Below is a small trained network, with its code and all its weights. Each question gives an input and a class and asks what happens when units are switched off, that is, made to give their printed mean instead of their output.

import numpy as np


def w(rows, s, z=0):
    codes = np.array(rows[::2]) - 128.0
    scale = np.full(codes.shape[1], s)
    scale[-1] = z or s
    return codes * scale


def f(y):
    return y / 2 * (1 + np.tanh(0.7978845608 * (y + 0.044715 * y**3)))


def log_softmax(a):
    a = a - a.max(-1, keepdims=True)
    return a - np.log(np.exp(a).sum(-1, keepdims=True))


def net(x, mask):
    res = np.array(x, float).reshape(1, 5) / 4 @ E
    y = f(res @ A[0][:, :-1].T + A[0][:, -1])
    res = res + np.where(mask, y, B[0][:, -1]) @ B[0][:, :-1]
    return log_softmax(res[-1] @ U[:, :-1].T + U[:, -1])


A, B = {}, {}
E = w([
[254,118,123],'x0',
[132,59,146],'x1',
[76,58,58],'x2',
[192,95,227],'x3',
[132,178,196],'x4',
],0.0072)
A[0] = w([
[142,119,133,52],'N1',
[131,140,139,87],'N2',
[111,111,58,29],'N3',
[107,135,140,136],'N4',
[153,58,200,11],'N5',
[151,133,114,7],'N6',
[106,126,117,200],'N7',
[143,124,131,44],'N8',
[94,112,13,54],'N9',
[162,93,152,81],'N10',
[106,135,135,168],'N11',
[141,130,123,40],'N12',
[159,146,103,111],'N13',
[100,126,113,229],'N14',
[111,113,81,115],'N15',
[177,236,223,234],'N16',
[148,154,4,231],'N17',
[147,150,147,130],'N18',
[142,127,123,30],'N19',
[169,201,192,121],'N20',
[64,116,9,130],'N21',
[200,175,41,180],'N22',
[13,174,184,166],'N23',
[161,180,177,183],'N24',
[27,176,115,186],'N25',
[149,100,145,53],'N26',
[207,66,160,138],'N27',
[149,143,99,116],'N28',
[179,235,196,81],'N29',
],0.014,0.0018)
B[0] = w([
[128,125,146,126],'N1',
[135,124,117,128],'N2',
[151,164,87,176],'N3',
[108,120,114,135],'N4',
[100,63,203,178],'N5',
[142,140,150,124],'N6',
[103,145,117,148],'N7',
[134,126,144,125],'N8',
[143,227,70,225],'N9',
[115,106,183,154],'N10',
[105,127,113,139],'N11',
[137,130,137,123],'N12',
[163,142,142,138],'N13',
[95,152,114,158],'N14',
[124,166,100,164],'N15',
[206,46,44,251],'N16',
[180,230,151,216],'N17',
[153,115,121,145],'N18',
[134,132,141,122],'N19',
[180,87,68,204],'N20',
[111,244,66,254],'N21',
[209,187,161,186],'N22',
[16,66,75,220],'N23',
[172,96,92,188],'N24',
[2,143,157,223],'N25',
[114,117,161,137],'N26',
[112,83,243,205],'N27',
[154,146,138,135],'N28',
[167,81,24,222],'N29',
],0.044,0.0097)
U = w([
[134,253,111,216],'0',
[202,190,215,4],'1',
[49,134,126,54],'2',
[199,110,79,132],'3',
[137,99,225,237],'4',
],0.0056,0.0036)

Each question gives the input, the list of numbers given to net, and the class t.
The units are the neurons (one row each of A and B). Each row of codes is followed by its name. A weight is (code - 128) times the scale printed after its matrix; where a second scale follows, it is the last column's (A, B and U).
mask holds one flag per neuron, in row order. A switched-off neuron (its flag False) gives its mean, the last column of its row in B, instead of its output. The means were averaged over made-up inputs and are rounded, as every weight is.
A unit's drop is (log p(t) with every unit on - log p(t) with that unit switched off) / (log p(t) with every unit on - log p(t) with every unit switched off).
The circuit of an input: a set's keep is (log p(t) with only the set's units on - log p(t) with every unit switched off) / (log p(t) with every unit on - log p(t) with every unit switched off). Starting from the 12 units with the biggest drops (on a tie, the unit counted first), units are removed one at a time, each time the one whose removal leaves the highest keep (on an exact tie, the one counted first), for as long as the keep stays at least 0.8.
circuit, biggest first: the units of the circuit, biggest drop first
top k neurons: the k neurons with the biggest drops, biggest first
drop of u: that unit's drop, to one decimal
input [-8,-5,-7,-7,0], class 2: circuit, biggest first -> [N23]
input [3,-7,-5,-1,-8], class 1: circuit, biggest first -> [N21 N22 N23]
input [-7,5,-1,8,3], class 4: circuit, biggest first -> [N5 N21]
input [-4,-2,2,-7,8], class 2: top 2 neurons -> [N23 N25]
input [2,8,-6,7,-1], class 4: top 2 neurons -> [N27 N5]
input [-3,-8,0,7,-8], class 1: top 4 neurons -> [N23 N16 N21 N29]
input [-5,0,2,5,6], class 2: top 2 neurons -> [N23 N22]
input [-5,-3,-1,6,6], class 3: drop of N15 -> 0.0
input [5,-8,-5,0,-8], class 3: drop of N5 -> 0.1
input [-7,-6,-5,-8,3], class 2: drop of N23 -> 0.6
